Here is a tiny trained network, its code and every weight. The questions are about switching its units off for an input and a class, where a switched-off unit gives its printed mean instead of its output.

import numpy as np


def w(rows, s, z=0):
    codes = np.array(rows[::2]) - 128.0
    scale = np.full(codes.shape[1], s)
    scale[-1] = z or s
    return codes * scale


def f(y):
    return np.maximum(y, 0)


def log_softmax(a):
    a = a - a.max(-1, keepdims=True)
    return a - np.log(np.exp(a).sum(-1, keepdims=True))


def net(x, mask):
    res = np.array(x, float).reshape(1, 4) / 4 @ E
    y = f(res @ A[0][:, :-1].T + A[0][:, -1])
    res = res + np.where(mask, y, B[0][:, -1]) @ B[0][:, :-1]
    return log_softmax(res[-1] @ U[:, :-1].T + U[:, -1])


A, B = {}, {}
E = w([
[183,114,180,231,170,96],'x0',
[91,1,101,159,33,66],'x1',
[206,215,16,185,36,132],'x2',
[107,85,73,170,144,221],'x3',
],0.0066)
A[0] = w([
[97,67,120,193,90,34,162],'N0',
[152,163,170,201,160,112,26],'N1',
[163,195,128,64,148,171,142],'N2',
[72,148,112,50,114,186,64],'N3',
[147,123,101,156,72,140,120],'N4',
[93,158,126,36,87,90,144],'N5',
[170,199,41,169,35,55,91],'N6',
[155,116,186,176,160,95,121],'N7',
[168,224,79,153,125,152,113],'N8',
[100,120,83,92,132,149,253],'N9',
[72,72,76,137,67,110,77],'N10',
[117,87,133,134,73,126,28],'N11',
[152,85,121,239,172,174,173],'N12',
[137,97,150,205,131,223,114],'N13',
[100,95,145,130,73,24,157],'N14',
[198,134,186,156,132,58,89],'N15',
[181,225,150,104,217,176,193],'N16',
[82,126,59,72,90,195,125],'N17',
[29,67,254,66,219,84,98],'N18',
[132,134,113,56,108,121,237],'N19',
[119,193,162,98,215,161,26],'N20',
],0.0092,0.0037)
B[0] = w([
[190,87,158,57,123,170,202],'N0',
[163,144,193,110,71,186,147],'N1',
[223,49,169,102,134,123,179],'N2',
[140,170,219,210,41,163,165],'N3',
[117,93,104,67,183,199,165],'N4',
[123,197,219,190,54,139,170],'N5',
[52,152,85,118,177,254,211],'N6',
[117,185,198,137,73,156,162],'N7',
[84,79,76,73,161,239,183],'N8',
[172,194,189,57,119,83,181],'N9',
[197,49,191,86,170,157,179],'N10',
[197,62,185,103,143,212,147],'N11',
[145,239,197,102,49,146,183],'N12',
[170,165,208,43,33,120,166],'N13',
[211,80,146,44,129,138,190],'N14',
[120,219,231,173,63,146,163],'N15',
[212,38,159,78,124,154,212],'N16',
[150,182,217,162,63,151,179],'N17',
[42,155,61,85,153,244,245],'N18',
[159,187,211,93,98,144,175],'N19',
[200,42,126,77,142,186,173],'N20',
],0.0072,0.011)
U = w([
[148,175,164,116,69,132,254],'0',
[152,228,220,163,34,140,66],'1',
[206,1,138,103,140,133,43],'2',
[15,116,54,109,178,212,174],'3',
[164,193,141,130,139,74,196],'4',
[1,193,9,239,220,23,2],'5',
[34,148,44,234,221,11,2],'6',
],0.0075,0.0062)

Each question gives the input, the list of numbers given to net, and the class t.
The units are the neurons (one row each of A and B). Each row of codes is followed by its name. A weight is (code - 128) times the scale printed after its matrix; where a second scale follows, it is the last column's (A, B and U).
mask holds one flag per neuron, in row order. A switched-off neuron (its flag False) gives its mean, the last column of its row in B, instead of its output. The means were averaged over made-up inputs and are rounded, as every weight is.
A unit's drop is (log p(t) with every unit on - log p(t) with that unit switched off) / (log p(t) with every unit on - log p(t) with every unit switched off).
The circuit of an input: a set's keep is (log p(t) with only the set's units on - log p(t) with every unit switched off) / (log p(t) with every unit on - log p(t) with every unit switched off). Starting from the 12 units with the biggest drops (on a tie, the unit counted first), units are removed one at a time, each time the one whose removal leaves the highest keep (on an exact tie, the one counted first), for as long as the keep stays at least 0.8.
units of the circuit, in order: the units of the circuit, biggest drop first
most important unit: the unit with the biggest drop
top k neurons: the k neurons with the biggest drops, biggest first
drop of u: that unit's drop, to one decimal
input [-8,-6,-2,-1], class 1: top neuron => N3
input [-7,-4,0,1], class 1: units of the circuit, in order => N3; N17
input [-7,-8,0,-4], class 2: top 2 neurons => N16; N2
input [6,-1,8,-1], class 3: top 2 neurons => N6; N8
input [8,8,-4,7], class 1: top 2 neurons => N12; N13
input [7,2,-2,2], class 1: units of the circuit, in order => N12; N7
input [3,0,6,-5], class 3: units of the circuit, in order => N6; N8
input [-6,4,-5,-1], class 1: units of the circuit, in order => N5; N3
input [1,7,7,4], class 2: top 2 neurons => N18; N10
input [-6,6,-3,2], class 1: units of the circuit, in order => N17; N5
input [-3,-7,-6,-5], class 2: top 2 neurons => N16; N20
input [-4,6,5,4], class 2: top 2 neurons => N10; N18
input [8,2,-5,3], class 1: top 2 neurons => N12; N7
input [-4,5,8,-3], class 3: units of the circuit, in order => N6
input [-1,-8,-6,0], class 2: top 3 neurons => N16; N20; N2
input [1,-4,-2,0], class 2: units of the circuit, in order => N16; N20; N5
input [-8,-1,-7,-3], class 1: units of the circuit, in order => N5; N3
input [3,5,-6,-4], class 3: top 2 neurons => N18; N16
input [-7,-1,3,2], class 1: units of the circuit, in order => N17; N3
input [-2,-6,2,-4], class 2: top 2 neurons => N16; N2
input [-7,0,3,1], class 1: most important unit => N17
input [7,-5,8,-2], class 3: top 2 neurons => N8; N6
input [3,5,6,1], class 3: top 2 neurons => N6; N16
input [-2,5,8,-4], class 3: drop of N6 => 0.8
input [3,-5,2,1], class 2: drop of N16 => 0.4
input [4,5,-8,0], class 3: drop of N18 => 1.3
input [3,-6,-8,3], class 3: units of the circuit, in order => N18
input [3,5,8,-3], class 3: drop of N6 => 0.6
